Below is a small trained network, with its code and all its weights. Each question gives an input and a class and asks what happens when units are switched off, that is, made to give their printed mean instead of their output.

import numpy as np


def w(rows, s, z=0):
    codes = np.array(rows[::2]) - 128.0
    scale = np.full(codes.shape[1], s)
    scale[-1] = z or s
    return codes * scale


def f(y):
    return np.maximum(y, 0)


def log_softmax(a):
    a = a - a.max(-1, keepdims=True)
    return a - np.log(np.exp(a).sum(-1, keepdims=True))


def net(x, mask):
    res = np.array(x, float).reshape(1, 7) / 4 @ E
    y = f(res @ A[0][:, :-1].T + A[0][:, -1])
    res = res + np.where(mask, y, B[0][:, -1]) @ B[0][:, :-1]
    return log_softmax(res[-1] @ U[:, :-1].T + U[:, -1])


A, B = {}, {}
E = w([
[156,53,147,57,107,65],'x0',
[9,138,201,157,123,1],'x1',
[202,162,194,167,249,105],'x2',
[123,207,73,143,186,65],'x3',
[56,88,129,132,169,172],'x4',
[125,215,180,56,114,217],'x5',
[174,206,182,216,90,104],'x6',
],0.0078)
A[0] = w([
[191,183,96,151,129,177,69],'neuron 0',
[109,146,155,223,144,60,163],'neuron 1',
[207,137,150,106,196,141,30],'neuron 2',
[129,114,113,94,121,168,148],'neuron 3',
[41,106,80,140,28,73,107],'neuron 4',
[127,163,141,139,86,83,32],'neuron 5',
[158,203,156,102,88,55,185],'neuron 6',
[106,82,166,137,47,207,195],'neuron 7',
[99,163,159,226,153,58,101],'neuron 8',
[123,148,155,217,142,50,152],'neuron 9',
[93,188,85,117,156,131,113],'neuron 10',
[221,157,56,190,110,160,123],'neuron 11',
[155,135,101,133,161,97,4],'neuron 12',
[153,166,114,125,163,71,30],'neuron 13',
[116,152,144,122,138,128,194],'neuron 14',
[126,131,101,106,127,159,51],'neuron 15',
[172,21,123,119,116,82,175],'neuron 16',
[111,164,169,80,83,90,150],'neuron 17',
[130,5,100,92,144,86,188],'neuron 18',
[83,171,137,129,181,168,141],'neuron 19',
[84,155,97,91,144,161,2],'neuron 20',
],0.011,0.0023)
B[0] = w([
[177,135,88,131,125,94,215],'neuron 0',
[170,124,131,127,236,133,239],'neuron 1',
[63,106,94,152,82,101,195],'neuron 2',
[143,126,148,99,148,131,183],'neuron 3',
[59,100,49,132,101,144,254],'neuron 4',
[122,124,155,86,126,168,176],'neuron 5',
[142,132,225,112,55,153,220],'neuron 6',
[141,144,162,7,110,247,235],'neuron 7',
[172,110,153,115,213,135,246],'neuron 8',
[164,94,155,119,208,129,238],'neuron 9',
[124,97,137,97,157,156,185],'neuron 10',
[216,196,94,139,104,79,235],'neuron 11',
[132,132,148,125,98,144,154],'neuron 12',
[152,109,197,117,113,152,174],'neuron 13',
[142,116,129,116,128,136,162],'neuron 14',
[152,136,130,117,151,126,160],'neuron 15',
[81,28,152,132,178,133,217],'neuron 16',
[140,153,112,101,76,145,194],'neuron 17',
[90,57,92,157,202,96,238],'neuron 18',
[151,120,133,71,158,149,193],'neuron 19',
[131,98,146,106,176,133,170],'neuron 20',
],0.012,0.0091)
U = w([
[147,197,104,112,18,142,170],'0',
[62,179,132,194,104,122,2],'1',
[75,159,119,163,130,130,25],'2',
[152,125,158,99,157,169,177],'3',
[4,95,91,126,114,129,128],'4',
[140,131,87,144,167,85,118],'5',
[158,135,166,146,71,78,91],'6',
],0.015,0.0044)

Each question gives the input, the list of numbers given to net, and the class t.
The units are the neurons (one row each of A and B). Each row of codes is followed by its name. A weight is (code - 128) times the scale printed after its matrix; where a second scale follows, it is the last column's (A, B and U).
mask holds one flag per neuron, in row order. A switched-off neuron (its flag False) gives its mean, the last column of its row in B, instead of its output. The means were averaged over made-up inputs and are rounded, as every weight is.
A unit's drop is (log p(t) with every unit on - log p(t) with that unit switched off) / (log p(t) with every unit on - log p(t) with every unit switched off).
The circuit of an input: a set's keep is (log p(t) with only the set's units on - log p(t) with every unit switched off) / (log p(t) with every unit on - log p(t) with every unit switched off). Starting from the 12 units with the biggest drops (on a tie, the unit counted first), units are removed one at a time, each time the one whose removal leaves the highest keep (on an exact tie, the one counted first), for as long as the keep stays at least 0.8.
units of the circuit, in order: the units of the circuit, biggest drop first
k most important neurons: the k neurons with the biggest drops, biggest first
drop of u: that unit's drop, to one decimal
input [0,-5,-8,-8,-8,-8,6], class 0: units of the circuit, in order : neuron 11
input [3,-6,-1,0,6,-4,8], class 5: units of the circuit, in order : neuron 6; neuron 11
input [-6,-4,1,7,2,3,3], class 5: units of the circuit, in order : neuron 7; neuron 0
input [8,-5,1,3,6,2,8], class 6: 3 most important neurons : neuron 7; neuron 4; neuron 17
input [0,6,3,-6,3,-5,0], class 5: units of the circuit, in order : neuron 7; neuron 6
input [7,8,-2,4,-3,-6,-1], class 4: 2 most important neurons : neuron 4; neuron 18
input [0,8,-8,7,1,2,5], class 3: 2 most important neurons : neuron 8; neuron 1
input [7,8,0,-7,-3,-8,3], class 4: 4 most important neurons : neuron 4; neuron 16; neuron 18; neuron 11
input [2,-6,1,-8,-4,-3,-6], class 4: 2 most important neurons : neuron 18; neuron 16
input [1,-4,5,-4,-1,-1,-3], class 5: drop of neuron 4 : 0.3
input [-1,-8,2,4,-5,5,-8], class 5: drop of neuron 9 : -0.1
input [3,6,-7,7,-3,-5,5], class 3: drop of neuron 6 : 0.3
input [-7,-5,-1,-2,-4,2,-7], class 0: drop of neuron 1 : 0.3
input [-5,-5,-1,7,5,-3,2], class 5: units of the circuit, in order : neuron 7
